Below are the code and all the weights of a small trained network. Each question names an input and a class and asks about switching units off, where a switched-off unit gives its printed mean instead of its output.

import numpy as np


def w(rows, s, z=0):
    codes = np.array(rows[::2]) - 128.0
    scale = np.full(codes.shape[1], s)
    scale[-1] = z or s
    return codes * scale


def norm(h):
    return h / np.sqrt((h * h).mean(-1, keepdims=True) + 1e-5)


def f(y):
    return y / 2 * (1 + np.tanh(0.7978845608 * (y + 0.044715 * y**3)))


def log_softmax(a):
    a = a - a.max(-1, keepdims=True)
    return a - np.log(np.exp(a).sum(-1, keepdims=True))


def net(x, mask):
    res = np.array(x, float).reshape(1, 5) / 4 @ E
    u = 0
    for l in range(2):
        y = f(norm(res) @ A[l][:, :-1].T + A[l][:, -1])
        res = res + np.where(mask[u : u + 9], y, B[l][:, -1]) @ B[l][:, :-1]
        u += 9
    return log_softmax(norm(res)[-1] @ U[:, :-1].T + U[:, -1])


A, B = {}, {}
E = w([
[53,109,211,172,83,113],'x0',
[131,129,129,131,130,126],'x1',
[204,243,106,172,41,136],'x2',
[123,127,126,124,122,128],'x3',
[163,115,224,7,147,129],'x4',
],0.011)
A[0] = w([
[155,67,216,7,171,121,73],'L0N1',
[128,138,107,119,120,140,166],'L0N2',
[192,181,231,50,123,158,7],'L0N3',
[184,107,67,60,179,140,120],'L0N4',
[179,149,179,94,112,99,3],'L0N5',
[83,32,86,169,214,122,136],'L0N6',
[118,136,78,129,155,151,105],'L0N7',
[155,143,32,100,149,128,127],'L0N8',
[83,119,225,173,104,105,167],'L0N9',
],0.013,0.0057)
B[0] = w([
[241,163,198,183,240,156,254],'L0N1',
[152,130,102,156,155,126,142],'L0N2',
[40,83,61,82,9,55,199],'L0N3',
[24,203,98,99,237,73,193],'L0N4',
[82,103,88,113,57,100,146],'L0N5',
[52,98,66,89,58,72,216],'L0N6',
[145,127,132,77,96,217,142],'L0N7',
[233,67,125,148,101,223,180],'L0N8',
[97,53,206,156,65,177,203],'L0N9',
],0.015,0.012)
A[1] = w([
[135,161,84,87,164,31,98],'L1N1',
[33,61,73,88,140,176,32],'L1N2',
[50,148,148,210,63,88,138],'L1N3',
[121,150,52,29,123,108,41],'L1N4',
[136,166,209,125,138,162,32],'L1N5',
[123,236,141,118,190,141,2],'L1N6',
[130,155,174,1,37,113,56],'L1N7',
[149,199,86,71,97,80,20],'L1N8',
[154,132,36,103,122,72,91],'L1N9',
],0.017,0.0046)
B[1] = w([
[118,113,24,73,141,138,205],'L1N1',
[85,66,129,164,56,43,211],'L1N2',
[112,247,149,125,174,145,254],'L1N3',
[100,5,119,96,96,250,208],'L1N4',
[131,76,130,56,163,160,163],'L1N5',
[116,177,90,194,108,32,173],'L1N6',
[60,95,125,221,80,48,195],'L1N7',
[113,20,112,135,127,150,170],'L1N8',
[232,95,142,40,123,125,205],'L1N9',
],0.022,0.0097)
U = w([
[125,26,47,64,81,140,203],'0',
[32,137,172,165,56,77,196],'1',
[255,173,63,131,100,194,4],'2',
[124,249,152,147,127,181,144],'3',
[129,154,83,88,239,72,71],'4',
[125,63,224,91,190,121,67],'5',
],0.017,0.0027)

Each question gives the input, the list of numbers given to net, and the class t.
The units are the neurons (one row each of A and B). Each row of codes is followed by its name. A weight is (code - 128) times the scale printed after its matrix; where a second scale follows, it is the last column's (A, B and U).
mask holds one flag per neuron, layer by layer. A switched-off neuron (its flag False) gives its mean, the last column of its row in B, instead of its output. The means were averaged over made-up inputs and are rounded, as every weight is.
A unit's drop is (log p(t) with every unit on - log p(t) with that unit switched off) / (log p(t) with every unit on - log p(t) with every unit switched off).
The circuit of an input: a set's keep is (log p(t) with only the set's units on - log p(t) with every unit switched off) / (log p(t) with every unit on - log p(t) with every unit switched off). Starting from the 12 units with the biggest drops (on a tie, the unit counted first), units are removed one at a time, each time the one whose removal leaves the highest keep (on an exact tie, the one counted first), for as long as the keep stays at least 0.8.
circuit, biggest first: the units of the circuit, biggest drop first
most important unit: the unit with the biggest drop
k most important neurons: the k neurons with the biggest drops, biggest first
k most important neurons of layer l: the k neurons of layer l with the biggest drops, biggest first
drop of u: that unit's drop, to one decimal
input [-5,-5,4,5,-2], class 2: most important unit => L0N8
input [2,2,0,-6,8], class 5: 2 most important neurons => (L0N1, L0N6)
input [1,0,-2,6,-8], class 1: circuit, biggest first => (L1N2, L1N3)
input [1,-6,-7,3,-4], class 1: 2 most important neurons of layer 1 => (L1N2, L1N3)
input [0,-4,1,8,-4], class 2: 3 most important neurons => (L0N4, L0N3, L0N6)
input [4,-8,-2,-3,0], class 1: 2 most important neurons of layer 0 => (L0N1, L0N6)
input [3,-3,1,-4,-3], class 3: circuit, biggest first => (L1N3, L0N3, L0N1)
input [0,-2,1,8,-1], class 2: 4 most important neurons => (L0N6, L0N3, L1N3, L0N4)
input [0,-5,8,-5,-8], class 2: 2 most important neurons => (L0N9, L0N4)
input [-2,-1,-6,6,1], class 4: 2 most important neurons => (L0N1, L0N3)
input [0,-7,-7,-5,5], class 4: 2 most important neurons => (L0N1, L0N8)
input [0,3,-2,-4,6], class 4: 2 most important neurons => (L0N1, L0N8)
input [4,-7,2,-3,5], class 1: 2 most important neurons => (L0N3, L1N7)
input [4,4,6,5,0], class 3: circuit, biggest first => (L1N3)
input [7,2,-1,2,1], class 5: 3 most important neurons of layer 0 => (L0N3, L0N6, L0N5)
input [8,-8,-4,-7,1], class 5: 2 most important neurons => (L0N3, L1N7)
input [-6,0,8,-6,0], class 2: 3 most important neurons of layer 0 => (L0N8, L0N6, L0N3)
input [1,-2,-4,8,-6], class 1: 4 most important neurons => (L1N2, L0N4, L1N3, L1N1)
input [8,-8,-3,-4,1], class 5: 2 most important neurons of layer 0 => (L0N3, L0N5)
input [3,7,5,7,8], class 1: most important unit => L0N3
input [-6,-8,0,-4,3], class 4: 3 most important neurons => (L0N4, L0N1, L0N6)
input [-7,-7,0,-5,2], class 4: 2 most important neurons => (L0N4, L0N6)
input [-7,-5,-6,-2,7], class 4: drop of L0N1 => 1.0
input [-2,1,-2,1,4], class 4: drop of L0N1 => 1.0
input [-6,-6,-1,-7,7], class 4: drop of L0N1 => 1.3
input [3,4,7,-1,-4], class 3: drop of L0N4 => 0.0
input [2,6,3,5,-1], class 3: most important unit => L0N1
